What each symbol does to the points:
* | σ τ ζ κ δ ε γ
bos | zik bel . . mim . .
sug | sog kor ros mol mer bab lim
mav | fon niz mub dat rik lim bab
nef | dez das sif mer mol lop feb
fes | vup vok . mim . . .
kor | . sug . . paf . zik
sop | vum fer lim mun vep mub ros
tez | . . lep . . les nez
vep | bes mek vam nik sop nez les
zal | neb rik vig kof niz tak fis
lop | . . . lep . nef mes
dib | . nik vup mek . . .
mek | zoz vep tak dib fer vig zol
vov | mor pof mun lim feb dat mol
daf | mes . . pum . vok .
das | . nef . paf . . vup
neb | zal pum . . . mim .
vig | . nez zal . . mek .
pum | rik neb kag daf fon rok kab
luf | nik . vok bes . . .
fer | . sop zik . mek . .
sif | . . nef les . . nik
mes | daf kof ren rik dat feb lop
fon | mav . . . pum bel .
mer | dip paf les nef sug lep vam
zol | . les paf . . . mek
kup | paf dip . . . . mim
ros | . . sug . les . sop
bab | . . . . lep sug mav
dip | mer kup nep dez sog kab rok
nik | luf dib feb vep mun ren sif
zoz | mek bes mim . . . .
rok | vam mim bes vok bel pum dip
mor | vov . . bel vok . .
ren | . . mes nez . nik .
kab | lep . . . . dip pum
lep | kab fis tez lop bab mer rik
mim | tak rok zoz fes bos neb kup
lim | bel zik sop vov vam mav sug
vam | rok tak vep feb lim rik mer
bes | vep zoz rok luf vum kag nep
fis | . lep . . . paf zal
feb | vok vup nik vam vov mes nef
pof | . vov . zik vup . .
vok | feb fes luf rok mor daf dez
sog | sug . . . dip . bel
les | nep zol mer sif ros tez vep
nep | les . dip . . . bes
rik | pum zal nez mes mav vam lep
kag | nez . pum . . bes .
mub | . . mav . nez sop .
bel | lim bos vum mor rok fon sog
niz | . mav . . zal zik .
zik | bos lim fer pof tak niz kor
paf | kup mer zol das kor fis tak
vum | sop . bel . bes . .
dat | . . . mav mes vov .
dez | nef . . dip . . vok
mun | . . vov sop nik . .
kof | . mes . zal . vup .
tak | mim vam mek vup zik zal paf
nez | kag vig rik ren mub vep tez
vup | fes feb dib tak pof kof das
mol | . . . sug nef . vov

In the rows, 489 stands for zero.

The rows follow the links: the fewer symbols apart two points are, the more alike their rows tend to be.

Each row, then its point:
[460, 378, 792, 539, 448, 387, 613, 459, 701, 315, 395, 398, 468, 699, 412, 330, 321, 786, 531, 329, 775, 437, 492, 404, 331, 580, 478, 480, 432, 554, 243, 436, 269, 584, 569, 727, 532, 303, 374] -> neb
[516, 566, 532, 510, 559, 627, 628, 597, 374, 633, 726, 750, 440, 450, 549, 433, 605, 555, 817, 608, 418, 354, 567, 687, 403, 317, 717, 352, 185, 568, 231, 337, 677, 538, 628, 568, 440, 701, 474] -> mes
[437, 639, 540, 292, 647, 586, 355, 572, 450, 476, 517, 814, 517, 383, 625, 627, 489, 503, 746, 610, 470, 370, 534, 843, 437, 243, 662, 411, 479, 463, 280, 471, 766, 546, 518, 607, 510, 539, 550] -> lop
[448, 495, 760, 477, 287, 242, 580, 559, 632, 564, 446, 248, 377, 664, 338, 396, 414, 592, 317, 411, 674, 454, 406, 284, 444, 807, 323, 614, 467, 461, 638, 619, 295, 225, 502, 486, 390, 358, 402] -> bos
[392, 532, 623, 513, 469, 595, 594, 448, 684, 410, 780, 529, 361, 722, 254, 363, 251, 680, 689, 368, 612, 486, 454, 518, 532, 559, 450, 271, 410, 601, 263, 209, 404, 640, 571, 438, 681, 492, 284] -> pum
[586, 552, 671, 623, 435, 423, 517, 570, 455, 696, 293, 461, 572, 493, 571, 299, 544, 490, 435, 620, 520, 450, 653, 674, 457, 351, 630, 452, 276, 495, 420, 560, 579, 226, 719, 579, 121, 417, 678] -> vup
[459, 337, 212, 649, 483, 376, 485, 415, 493, 446, 728, 544, 395, 367, 366, 732, 660, 565, 668, 512, 388, 561, 558, 204, 366, 635, 456, 631, 285, 533, 497, 436, 427, 615, 366, 458, 805, 580, 289] -> mub
[560, 134, 419, 762, 576, 429, 540, 396, 629, 283, 413, 385, 603, 478, 546, 454, 540, 701, 525, 437, 664, 462, 586, 297, 320, 440, 483, 623, 313, 453, 312, 488, 328, 568, 458, 724, 518, 313, 430] -> vig
[343, 604, 614, 453, 323, 737, 512, 427, 560, 478, 612, 337, 480, 716, 326, 162, 310, 477, 441, 243, 569, 601, 384, 480, 711, 536, 423, 323, 616, 546, 576, 192, 327, 599, 689, 225, 527, 536, 421] -> rok
[626, 711, 514, 124, 504, 395, 356, 600, 255, 642, 449, 696, 410, 369, 579, 742, 656, 366, 496, 570, 245, 416, 433, 616, 538, 536, 479, 557, 597, 418, 666, 713, 683, 429, 498, 445, 384, 697, 612] -> mol
[431, 491, 462, 511, 436, 534, 392, 506, 574, 379, 101, 438, 519, 298, 589, 453, 360, 477, 241, 461, 762, 440, 478, 643, 606, 394, 393, 532, 692, 484, 592, 834, 454, 404, 307, 728, 472, 308, 610] -> paf
[479, 184, 401, 858, 437, 429, 505, 346, 475, 447, 186, 240, 670, 442, 528, 237, 492, 549, 330, 517, 573, 642, 609, 316, 498, 400, 468, 631, 379, 472, 537, 441, 316, 378, 497, 581, 337, 282, 521] -> mek
[429, 576, 337, 200, 475, 408, 357, 444, 529, 388, 569, 676, 415, 327, 470, 812, 504, 514, 598, 428, 486, 419, 455, 491, 473, 607, 356, 512, 539, 455, 591, 737, 563, 602, 301, 689, 834, 644, 372] -> bab
[417, 400, 117, 569, 616, 737, 347, 401, 440, 236, 352, 514, 599, 326, 652, 622, 441, 303, 325, 520, 459, 604, 392, 526, 669, 318, 424, 440, 775, 441, 625, 481, 534, 686, 337, 373, 598, 459, 576] -> les
[595, 351, 443, 745, 601, 407, 574, 511, 413, 621, 275, 362, 690, 437, 616, 273, 609, 465, 440, 767, 301, 509, 564, 478, 367, 281, 612, 593, 367, 555, 361, 432, 584, 281, 547, 496, 194, 305, 721] -> dib
[468, 391, 335, 663, 741, 499, 525, 454, 387, 582, 682, 640, 556, 415, 604, 517, 717, 530, 793, 745, 308, 418, 609, 478, 314, 219, 722, 454, 297, 501, 240, 157, 640, 592, 581, 403, 446, 497, 522] -> ren

Each walk starts at a row. The symbols on each line, taken left to right, move it on to the next point.
Answer with the point's row; about right is enough.
new walk
[492, 577, 526, 290, 328, 269, 425, 517, 516, 567, 227, 450, 547, 315, 502, 653, 446, 510, 289, 414, 648, 447, 517, 533, 511, 675, 302, 636, 550, 463, 717, 908, 460, 264, 345, 710, 490, 476, 546]
δ ε γ τ	[449, 385, 361, 735, 347, 699, 513, 353, 541, 360, 653, 671, 328, 492, 324, 385, 423, 610, 642, 300, 654, 330, 601, 543, 574, 417, 425, 350, 299, 612, 327, 348, 505, 760, 573, 668, 803, 669, 263]
ε γ	[385, 624, 323, 414, 399, 826, 368, 457, 474, 310, 338, 627, 520, 338, 544, 522, 350, 375, 298, 387, 622, 473, 413, 776, 692, 353, 335, 370, 815, 502, 636, 612, 586, 647, 444, 509, 598, 614, 485]
new walk
[381, 703, 579, 265, 394, 757, 383, 404, 607, 239, 468, 497, 540, 514, 538, 544, 196, 454, 373, 388, 667, 535, 371, 718, 693, 486, 425, 391, 901, 429, 603, 359, 532, 608, 394, 357, 586, 443, 502]
γ σ σ σ	[406, 417, 351, 760, 254, 879, 515, 428, 436, 474, 543, 506, 441, 487, 361, 182, 365, 514, 317, 261, 480, 456, 466, 563, 772, 447, 449, 319, 471, 577, 717, 478, 487, 711, 711, 449, 540, 734, 429]
σ σ τ	[499, 380, 483, 770, 283, 519, 614, 401, 534, 502, 203, 349, 496, 422, 411, 123, 363, 552, 238, 384, 755, 484, 647, 533, 488, 512, 393, 636, 318, 538, 581, 663, 343, 384, 566, 727, 281, 400, 567]
new walk
[613, 555, 876, 512, 438, 427, 558, 563, 552, 685, 352, 347, 512, 602, 549, 220, 373, 516, 448, 627, 572, 462, 500, 630, 444, 478, 658, 451, 405, 448, 341, 409, 494, 269, 620, 407, 160, 311, 641]
τ ζ	[508, 544, 555, 538, 668, 533, 532, 540, 451, 558, 628, 408, 594, 675, 665, 361, 580, 441, 554, 649, 252, 661, 424, 453, 476, 347, 700, 456, 516, 415, 414, 138, 588, 485, 557, 65, 348, 423, 568]
ζ κ δ	[423, 600, 541, 313, 292, 400, 541, 449, 606, 585, 726, 366, 381, 708, 238, 478, 429, 497, 389, 306, 453, 575, 404, 301, 629, 879, 320, 468, 507, 490, 772, 533, 391, 490, 490, 213, 580, 680, 344]
new walk
[448, 349, 354, 664, 561, 396, 377, 362, 527, 252, 68, 329, 690, 343, 714, 555, 413, 437, 292, 601, 656, 609, 513, 513, 478, 383, 458, 659, 660, 453, 579, 624, 464, 405, 381, 577, 525, 201, 619]
τ σ	[412, 534, 442, 425, 584, 666, 386, 435, 607, 230, 447, 401, 607, 488, 631, 599, 342, 342, 402, 538, 455, 633, 346, 475, 609, 454, 431, 516, 956, 390, 571, 283, 488, 610, 295, 271, 597, 321, 498]
σ γ κ	[540, 386, 407, 659, 615, 600, 547, 518, 311, 594, 607, 529, 595, 469, 688, 404, 676, 380, 509, 713, 210, 504, 559, 436, 529, 265, 701, 486, 393, 460, 525, 239, 649, 456, 635, 240, 202, 633, 617]
new walk
[513, 354, 221, 629, 433, 374, 495, 331, 360, 547, 636, 326, 467, 454, 368, 599, 747, 314, 352, 404, 277, 610, 464, 191, 537, 685, 424, 658, 406, 501, 846, 499, 372, 542, 403, 293, 560, 611, 394]
τ τ ε ζ	[458, 454, 370, 445, 392, 349, 545, 496, 464, 544, 711, 703, 300, 496, 183, 642, 568, 505, 636, 349, 429, 416, 530, 360, 481, 705, 337, 537, 238, 546, 558, 557, 455, 625, 434, 558, 778, 749, 226]
ζ ζ σ	[402, 587, 589, 333, 372, 425, 598, 449, 636, 510, 846, 491, 383, 643, 214, 589, 416, 618, 653, 316, 514, 473, 486, 340, 476, 813, 437, 434, 384, 556, 429, 457, 338, 554, 470, 416, 804, 596, 184]
new walk
[481, 500, 673, 581, 294, 448, 637, 511, 617, 457, 279, 189, 530, 670, 340, 218, 232, 604, 333, 356, 779, 484, 558, 456, 605, 614, 449, 427, 447, 504, 456, 538, 311, 340, 531, 479, 288, 239, 542]
γ γ σ ε	[448, 170, 570, 658, 403, 412, 650, 417, 585, 319, 348, 432, 414, 527, 472, 329, 469, 833, 576, 290, 785, 339, 592, 475, 371, 402, 483, 486, 237, 548, 228, 565, 333, 504, 541, 951, 519, 378, 419]
τ σ ζ σ	[406, 208, 166, 850, 579, 584, 579, 333, 533, 373, 643, 591, 538, 423, 509, 506, 575, 496, 682, 495, 502, 527, 584, 331, 440, 406, 517, 419, 344, 603, 338, 257, 489, 747, 480, 533, 833, 462, 293]
new walk
[600, 558, 516, 379, 415, 401, 434, 591, 269, 836, 665, 563, 327, 556, 432, 572, 745, 384, 532, 523, 193, 354, 442, 478, 455, 607, 598, 444, 304, 430, 688, 637, 655, 414, 596, 422, 268, 765, 561]
τ δ ε	[587, 375, 739, 542, 576, 338, 633, 546, 492, 518, 458, 550, 498, 569, 549, 322, 560, 780, 614, 562, 558, 304, 582, 607, 265, 323, 649, 491, 232, 473, 140, 534, 518, 429, 645, 862, 302, 410, 622]
τ σ	[426, 652, 709, 433, 542, 539, 596, 581, 484, 615, 811, 626, 354, 701, 463, 477, 411, 556, 862, 589, 478, 496, 518, 607, 407, 431, 682, 318, 394, 583, 212, 231, 582, 447, 634, 378, 527, 501, 441]
new walk
[406, 221, 140, 900, 519, 695, 490, 276, 430, 448, 528, 379, 563, 487, 446, 252, 572, 418, 364, 463, 316, 594, 446, 324, 664, 394, 498, 498, 499, 530, 707, 255, 402, 723, 576, 241, 563, 627, 473]
γ τ τ δ	[436, 509, 216, 324, 573, 425, 320, 422, 468, 387, 448, 522, 514, 321, 539, 868, 612, 275, 354, 473, 317, 582, 425, 379, 535, 504, 373, 631, 698, 401, 765, 643, 429, 504, 282, 373, 664, 506, 465]
δ τ ζ ε	[534, 404, 536, 457, 548, 392, 404, 489, 625, 258, 233, 608, 518, 358, 592, 623, 341, 716, 516, 334, 812, 349, 502, 610, 379, 347, 436, 535, 528, 451, 270, 665, 416, 545, 462, 914, 599, 355, 494]
new walk
[531, 492, 343, 419, 317, 523, 497, 485, 426, 690, 628, 433, 260, 487, 228, 495, 600, 341, 414, 274, 323, 514, 373, 321, 617, 793, 356, 489, 354, 488, 893, 782, 382, 547, 505, 411, 571, 762, 397]
ζ κ δ ζ	[479, 569, 535, 506, 431, 741, 472, 609, 261, 761, 571, 530, 468, 533, 526, 260, 537, 382, 538, 585, 273, 430, 531, 709, 512, 262, 679, 334, 340, 554, 439, 358, 595, 496, 712, 365, 176, 707, 651]
κ τ δ	[575, 408, 532, 586, 282, 254, 529, 517, 509, 617, 347, 291, 404, 454, 323, 436, 550, 552, 289, 377, 577, 488, 519, 326, 506, 787, 358, 671, 331, 507, 700, 832, 330, 259, 540, 642, 408, 512, 495]
new walk
[476, 623, 335, 231, 442, 498, 298, 522, 428, 464, 430, 557, 419, 288, 504, 850, 526, 389, 335, 352, 410, 452, 378, 524, 620, 651, 317, 547, 714, 491, 815, 785, 511, 522, 367, 469, 666, 686, 488]
δ κ	[580, 683, 492, 297, 535, 687, 317, 545, 295, 484, 403, 729, 513, 334, 688, 560, 457, 314, 552, 628, 375, 382, 431, 822, 518, 183, 599, 399, 663, 452, 448, 486, 744, 477, 531, 490, 254, 603, 697]
γ ε ε σ γ	[516, 752, 683, 110, 535, 557, 385, 609, 415, 513, 473, 608, 481, 524, 695, 506, 408, 406, 480, 648, 523, 501, 322, 762, 522, 306, 593, 322, 787, 448, 324, 341, 704, 421, 518, 306, 294, 457, 592]
